Each row is followed by its class.
0.225  0.845  2.294  -1.249  -1.721  -4.075  0.548  -0.011  -3.996  -0.157  -0.002  -0.780  -0.755  -2.559  0.135  0.424  -0.481  0.238 -> (3)
-0.176  1.361  -0.594  0.072  -2.593  -0.984  -1.780  -1.260  -0.629  -1.223  -1.059  -0.257  0.793  0.912  0.047  0.647  1.960  0.114 -> (13)
-0.690  0.490  0.231  0.427  -1.925  1.546  -0.628  -0.618  1.689  -0.273  -0.668  0.768  -1.683  0.072  -0.318  -0.090  0.212  -0.394 -> (15)
1.410  0.442  -0.283  0.449  -1.794  2.873  0.996  -1.175  0.824  0.379  -0.845  -0.793  -0.523  0.127  0.144  -0.276  0.167  -0.059 -> (13)
0.043  0.484  1.491  -0.024  0.727  -4.885  1.279  0.653  -4.052  0.252  0.207  -0.802  -0.793  -2.556  -0.119  0.291  -1.751  0.655 -> (3)
1.249  -0.442  1.243  0.103  -1.353  -0.930  -0.356  0.822  -2.185  -0.031  1.712  -0.480  1.962  -0.816  -0.002  0.023  -0.331  -1.003 -> (4)
0.790  0.405  -0.124  -0.106  0.077  -0.232  0.879  -0.115  -0.744  -0.402  -0.529  -0.681  0.180  -1.188  -0.483  -0.014  -0.238  -0.007 -> (6)
-0.766  -0.321  -1.336  0.972  0.999  2.644  -0.543  -0.033  -0.091  -0.604  -0.671  0.489  -0.098  2.446  -0.036  -0.202  0.764  0.788 -> (6)
-0.588  0.965  0.642  -0.400  0.688  -3.270  0.571  0.537  -2.504  -0.003  -0.519  -0.377  -0.507  -2.216  0.729  0.088  -0.298  0.103 -> (3)
0.878  -1.164  2.142  0.545  -0.912  -0.266  -0.209  0.866  -2.705  -0.117  2.265  0.071  1.382  -0.519  -0.118  -0.249  -0.960  -0.224 -> (4)
-0.713  0.346  0.466  0.482  -0.003  0.179  1.201  0.085  -1.374  -0.410  -0.765  -0.231  -1.851  -0.668  -0.365  0.009  -0.728  0.808 -> (6)
0.298  -0.073  -0.647  -0.666  1.594  -1.812  0.499  1.255  -1.822  -0.091  0.388  -0.446  0.011  -1.526  -0.256  -8.497  -0.646  1.561 -> (13)
0.826  -0.838  0.294  -0.166  0.654  -2.462  -0.673  1.711  -4.065  0.272  1.933  -0.747  2.643  0.513  0.294  0.455  -0.330  0.178 -> (4)
0.750  0.348  0.274  -0.767  1.301  -1.397  0.944  0.050  0.301  0.354  -0.159  -0.524  -0.345  -1.783  -0.042  -0.078  -0.671  0.089 -> (3)
-0.063  0.257  -0.676  -0.295  0.672  -0.258  -0.383  1.418  -0.201  -0.153  -0.589  -0.368  -0.997  0.704  0.037  0.221  0.467  0.213 -> (6)
0.275  -0.774  0.041  -0.370  1.382  -0.536  0.139  0.996  0.449  0.450  0.908  -0.162  0.982  -0.372  -0.086  0.093  -1.048  -0.647 -> (4)
-0.289  0.728  2.119  0.341  -2.714  -0.091  -0.038  -0.064  -4.888  -0.795  0.554  -1.167  0.542  -1.264  -0.422  -0.300  -0.524  0.275 -> (15)
1.066  2.297  -0.120  0.081  -0.714  -3.099  0.505  -0.455  -3.465  -0.670  -0.381  -2.349  0.498  -1.596  -0.223  0.274  -0.219  0.723 -> (13)
-0.362  1.786  1.552  -0.421  -1.056  -5.275  0.620  0.257  -3.791  -0.169  -0.742  -1.094  -0.592  -2.956  0.162  0.192  -0.275  1.305 -> (3)
-0.138  -0.091  -0.441  0.557  0.650  1.269  -0.256  0.438  0.083  -0.065  -0.427  -0.014  -0.414  0.978  0.001  0.125  0.011  -0.019 -> (6)
-0.007  1.125  1.022  -0.547  -0.071  -4.452  0.266  0.829  -2.320  -0.185  -0.266  -0.782  -1.201  -3.391  -0.206  0.611  -1.135  0.120 -> (13)
0.402  1.009  0.155  -0.275  0.068  -3.310  0.349  0.285  -1.683  -0.078  -0.531  -0.908  -0.574  -1.854  0.188  0.682  -0.368  0.172 -> (6)
-0.873  1.552  0.321  -0.509  -0.247  -2.037  -0.240  -0.528  -2.024  -0.322  -0.975  -1.034  -0.168  -0.847  -0.224  0.376  0.192  0.857 -> (6)
0.253  1.755  1.361  -0.778  -0.496  -5.266  0.903  -0.125  -4.255  -0.158  -0.433  -1.630  0.613  -2.360  -0.059  0.430  -0.144  0.892 -> (3)
0.896  -0.656  0.510  0.519  -1.378  0.737  -0.218  0.255  -2.293  0.137  1.147  -0.461  2.046  0.629  0.219  0.129  -0.036  0.062 -> (4)
0.351  1.471  1.021  0.676  -2.555  -2.288  -0.422  0.530  -3.819  -0.684  -0.147  -0.478  0.065  -0.970  0.066  0.275  0.268  0.260 -> (15)
0.456  0.790  -2.009  0.940  -0.078  4.471  0.346  -0.600  3.043  -0.870  -2.028  -0.024  -2.111  1.484  -0.214  0.070  0.274  -0.320 -> (13)
0.267  1.388  -0.988  0.515  1.254  -2.047  0.485  -0.095  -3.132  -1.110  -1.788  -0.983  -0.207  0.142  -0.016  0.566  0.452  1.069 -> (6)
0.284  0.742  -0.357  -0.449  0.862  -1.462  0.507  -0.531  -1.400  -0.183  -0.788  -1.140  0.659  -0.075  0.177  -0.129  0.284  0.508 -> (6)
